Below is a small trained network, with its code and all its weights. Each question gives an input and a class and asks what happens when units are switched off, that is, made to give their printed mean instead of their output.

import numpy as np


def w(rows, s, z=0):
    codes = np.array(rows[::2]) - 128.0
    scale = np.full(codes.shape[1], s)
    scale[-1] = z or s
    return codes * scale


def f(y):
    return np.maximum(y, 0)


def log_softmax(a):
    a = a - a.max(-1, keepdims=True)
    return a - np.log(np.exp(a).sum(-1, keepdims=True))


def net(x, mask):
    res = np.array(x, float).reshape(1, 8) / 4 @ E
    y = f(res @ A[0][:, :-1].T + A[0][:, -1])
    res = res + np.where(mask, y, B[0][:, -1]) @ B[0][:, :-1]
    return log_softmax(res[-1] @ U[:, :-1].T + U[:, -1])


A, B = {}, {}
E = w([
[125,125,127,135,127,129,128,129],'x0',
[43,212,193,92,119,36,239,156],'x1',
[129,132,129,128,126,129,129,130],'x2',
[65,58,213,59,8,84,36,55],'x3',
[227,58,189,217,179,41,168,28],'x4',
[128,132,127,131,130,128,125,125],'x5',
[128,128,128,129,126,131,127,124],'x6',
[128,131,134,135,128,133,128,132],'x7',
],0.016)
A[0] = w([
[105,144,63,98,101,255,33,163,254],'N0',
[139,139,166,177,153,49,151,88,56],'N1',
[193,31,182,161,124,77,24,46,107],'N2',
[11,220,133,46,81,135,204,192,183],'N3',
[116,46,132,78,62,114,71,68,96],'N4',
[254,122,64,199,209,153,179,114,240],'N5',
[146,119,84,70,139,199,87,98,229],'N6',
[97,140,205,122,138,28,235,142,70],'N7',
[135,234,82,136,145,108,224,153,154],'N8',
[13,136,156,74,41,86,70,123,107],'N9',
[116,141,68,86,89,223,117,168,251],'N10',
[115,194,52,109,170,173,221,226,239],'N11',
[138,168,196,157,146,14,216,69,1],'N12',
[47,208,118,73,92,117,176,166,135],'N13',
],0.013,0.0097)
B[0] = w([
[103,26,209,174,66,35,170,240,252],'N0',
[147,49,144,111,77,107,125,125,183],'N1',
[164,68,136,89,28,206,142,65,236],'N2',
[127,247,117,92,215,146,78,71,242],'N3',
[144,83,187,52,56,158,77,104,210],'N4',
[137,94,52,225,203,178,239,85,230],'N5',
[110,44,146,182,122,115,172,161,193],'N6',
[105,104,188,130,119,63,65,234,212],'N7',
[128,134,84,150,234,61,138,180,206],'N8',
[73,174,226,97,89,136,18,136,218],'N9',
[92,109,140,138,195,43,112,212,221],'N10',
[161,196,72,209,209,81,86,194,241],'N11',
[81,5,164,186,125,21,148,225,211],'N12',
[136,216,148,91,134,176,89,84,205],'N13',
],0.013,0.04)
U = w([
[119,89,116,195,166,68,180,220,245],'0',
[49,74,214,72,41,93,84,184,133],'1',
[187,89,52,204,174,212,246,46,146],'2',
[202,63,142,77,27,206,120,14,56],'3',
[132,238,57,132,212,126,124,138,53],'4',
[47,247,186,39,102,169,66,73,19],'5',
],0.013,0.011)

Each question gives the input, the list of numbers given to net, and the class t.
The units are the neurons (one row each of A and B). Each row of codes is followed by its name. A weight is (code - 128) times the scale printed after its matrix; where a second scale follows, it is the last column's (A, B and U).
mask holds one flag per neuron, in row order. A switched-off neuron (its flag False) gives its mean, the last column of its row in B, instead of its output. The means were averaged over made-up inputs and are rounded, as every weight is.
A unit's drop is (log p(t) with every unit on - log p(t) with that unit switched off) / (log p(t) with every unit on - log p(t) with every unit switched off).
The circuit of an input: a set's keep is (log p(t) with only the set's units on - log p(t) with every unit switched off) / (log p(t) with every unit on - log p(t) with every unit switched off). Starting from the 12 units with the biggest drops (on a tie, the unit counted first), units are removed one at a time, each time the one whose removal leaves the highest keep (on an exact tie, the one counted first), for as long as the keep stays at least 0.8.
circuit, biggest first: the units of the circuit, biggest drop first
unit that matters most: the unit with the biggest drop
top k neurons: the k neurons with the biggest drops, biggest first
drop when u is switched off: that unit's drop, to one decimal
input [7,3,5,2,0,-7,-3,-1], class 5: unit that matters most : N0
input [6,0,4,7,4,-3,-7,5], class 3: circuit, biggest first : N2, N0
input [2,1,-6,0,-5,-6,7,-8], class 4: top 2 neurons : N3, N12
input [7,1,7,2,-6,-4,6,1], class 5: top 2 neurons : N3, N12
input [0,0,8,1,-1,3,6,7], class 1: top 4 neurons : N5, N11, N8, N3
input [-5,-8,4,1,-2,-5,-1,-2], class 1: top 2 neurons : N11, N8
input [2,-1,-7,7,1,8,-5,-8], class 3: top 2 neurons : N2, N0
input [-6,1,8,-2,-7,-8,1,8], class 4: top 2 neurons : N3, N13
input [1,0,-3,-5,3,1,-7,3], class 2: top 3 neurons : N5, N0, N10
input [4,-6,7,0,2,-4,-5,-2], class 2: top 2 neurons : N5, N9
input [7,1,-1,5,-1,-5,-3,0], class 5: drop when N1 is switched off : 0.0
input [6,5,4,0,-8,4,1,8], class 4: drop when N11 is switched off : 0.5
input [-7,1,0,-2,-2,8,1,7], class 4: drop when N12 is switched off : 0.2
input [-3,5,-4,0,-3,4,-7,3], class 4: drop when N4 is switched off : 0.1
input [2,-2,7,-6,8,0,-6,7], class 2: circuit, biggest first : N5
